Here is a tiny trained network, its code and every weight. The questions are about switching its units off for an input and a target symbol, where a switched-off unit gives its printed mean instead of its output.

import numpy as np


def w(rows, s, z=0):
    codes = np.array(rows[::2]) - 128.0
    scale = np.full(codes.shape[1], s)
    scale[-1] = z or s
    return codes * scale


def norm(h):
    return h / np.sqrt((h * h).mean(-1, keepdims=True) + 1e-5)


def f(y):
    return np.maximum(y, 0)


def softmax(a):
    e = np.exp(a - a.max(-1, keepdims=True))
    return e / e.sum(-1, keepdims=True)


def log_softmax(a):
    a = a - a.max(-1, keepdims=True)
    return a - np.log(np.exp(a).sum(-1, keepdims=True))


def net(x, mask):
    ids = ['αβγδθλμπτψ'.index(c) for c in x.split()]
    T = len(ids)
    res = E[ids] + P[:T]
    q, k, v = (norm(res) @ M[0].T for M in (Q, K, V))
    z = softmax(np.where(np.tri(T) > 0, q @ k.T / 2**0.5, -1e9)) @ v
    res = res + np.where(mask[0], z, O[0][:, -1]) @ O[0][:, :-1]
    y = f(norm(res) @ A[0][:, :-1].T + A[0][:, -1])
    res = res + np.where(mask[1:9], y, B[0][:, -1]) @ B[0][:, :-1]
    return log_softmax(norm(res)[-1] @ U[:, :-1].T + U[:, -1])


Q, K, V, O, A, B = {}, {}, {}, {}, {}, {}
E = w([
[100,122,50,66,168,168,106],'α',
[83,86,116,35,212,145,110],'β',
[131,175,121,132,114,80,67],'γ',
[124,96,151,151,177,108,40],'δ',
[154,214,118,74,149,121,171],'θ',
[197,122,158,98,200,158,157],'λ',
[111,176,92,76,84,114,70],'μ',
[98,181,145,106,107,66,80],'π',
[134,91,183,121,126,129,46],'τ',
[115,123,136,245,65,192,199],'ψ',
],0.011)
P = w([
[39,3,8,142,168,127,137],'0',
[43,101,149,167,151,94,150],'1',
[72,129,147,146,118,126,143],'2',
[67,142,145,147,112,150,125],'3',
[65,151,151,151,111,163,113],'4',
[67,160,163,154,109,167,100],'5',
[69,170,168,156,112,173,94],'6',
[55,183,177,164,113,172,79],'7',
[57,195,187,154,116,176,78],'8',
],0.0054)
Q[0] = w([
[186,39,3,152,46,48,130],'H0',
[28,235,147,54,84,221,98],'H0',
],0.0049)
K[0] = w([
[139,154,147,12,134,33,15],'H0',
[59,180,61,242,2,146,243],'H0',
],0.0044)
V[0] = w([
[122,61,151,254,105,192,166],'H0',
[186,121,107,133,191,160,177],'H0',
],0.0047)
O[0] = w([
[90,255,111,59,75,147,208,59],'H0',
[147,128,138,185,22,91,41,255],'H0',
],0.0061,0.0018)
A[0] = w([
[173,131,184,191,155,140,14,43],'N0',
[49,50,76,121,166,148,43,173],'N1',
[152,5,77,127,197,171,189,211],'N2',
[114,180,115,43,99,109,126,199],'N3',
[116,18,143,183,2,86,79,122],'N4',
[200,131,144,79,144,127,97,150],'N5',
[108,106,54,181,67,92,100,11],'N6',
[114,171,37,72,115,96,140,226],'N7',
],0.0071,0.0013)
B[0] = w([
[136,171,86,104,81,167,130,255],'N0',
[152,245,143,159,162,111,119,223],'N1',
[77,87,143,139,194,12,112,182],'N2',
[133,31,149,144,158,110,130,166],'N3',
[120,83,107,140,255,82,158,170],'N4',
[106,155,108,158,97,125,108,181],'N5',
[90,81,214,122,173,103,146,145],'N6',
[151,83,122,168,169,92,119,158],'N7',
],0.0078,0.0081)
U = w([
[139,130,138,185,227,48,98,199],'α',
[152,253,89,155,77,204,127,212],'β',
[55,90,132,235,95,191,249,155],'γ',
[77,98,89,69,82,116,143,70],'δ',
[103,120,149,128,67,100,161,3],'θ',
[140,161,103,68,105,98,226,28],'λ',
[96,75,188,95,77,155,118,79],'μ',
[91,73,32,109,135,176,162,55],'π',
[171,130,200,108,128,154,207,70],'τ',
[108,81,97,86,126,147,150,56],'ψ',
],0.0063,0.0029)

Each question gives the input, a string of symbols that net reads in full, and the target symbol t.
The units are the heads (2 rows each of Q, K, V and O) and the neurons (one row each of A and B). Each row of codes is followed by its name. A weight is (code - 128) times the scale printed after its matrix; where a second scale follows, it is the last column's (O, A, B and U).
mask holds one flag per unit, heads first, then neurons. A switched-off unit (its flag False) gives its mean, the last column of its rows in O or B, instead of its output. The means were averaged over made-up inputs and are rounded, as every weight is.
A unit's drop is (log p(t) with every unit on - log p(t) with that unit switched off) / (log p(t) with every unit on - log p(t) with every unit switched off).
The circuit of an input: a set's keep is (log p(t) with only the set's units on - log p(t) with every unit switched off) / (log p(t) with every unit on - log p(t) with every unit switched off). Starting from all 9 units, units are removed one at a time, each time the one whose removal leaves the highest keep (on an exact tie, the one counted first), for as long as the keep stays at least 0.8.
circuit, biggest first: the units of the circuit, biggest drop first
top k neurons: the k neurons with the biggest drops, biggest first
drop of u: that unit's drop, to one decimal
input λ π γ λ θ, target α: top 2 neurons : (N0 N3)
input μ μ λ τ α, target α: top 3 neurons : (N2 N1 N0)
input λ λ β λ λ β, target β: circuit, biggest first : (H0 N1)
input τ λ λ δ λ γ γ τ, target β: top 3 neurons : (N0 N2 N3)
input ψ δ λ τ, target μ: circuit, biggest first : (H0 N1 N3 N2)
input λ γ λ λ δ δ, target β: top 3 neurons : (N0 N2 N1)
input λ λ ψ λ λ λ λ λ, target τ: top 4 neurons : (N0 N3 N1 N2)
input λ δ γ δ, target β: circuit, biggest first : (N0 N2)
input μ π ψ δ λ λ λ, target τ: top neuron : (N0)
input α θ γ θ α γ μ, target α: top 3 neurons : (N4 N6 N3)
input δ δ λ θ, target α: drop of N1 : -0.1
input μ β ψ λ τ, target μ: drop of N1 : 0.5
input λ λ γ γ τ λ τ, target β: drop of N3 : 0.3
input λ τ θ γ μ, target α: drop of N2 : -0.1
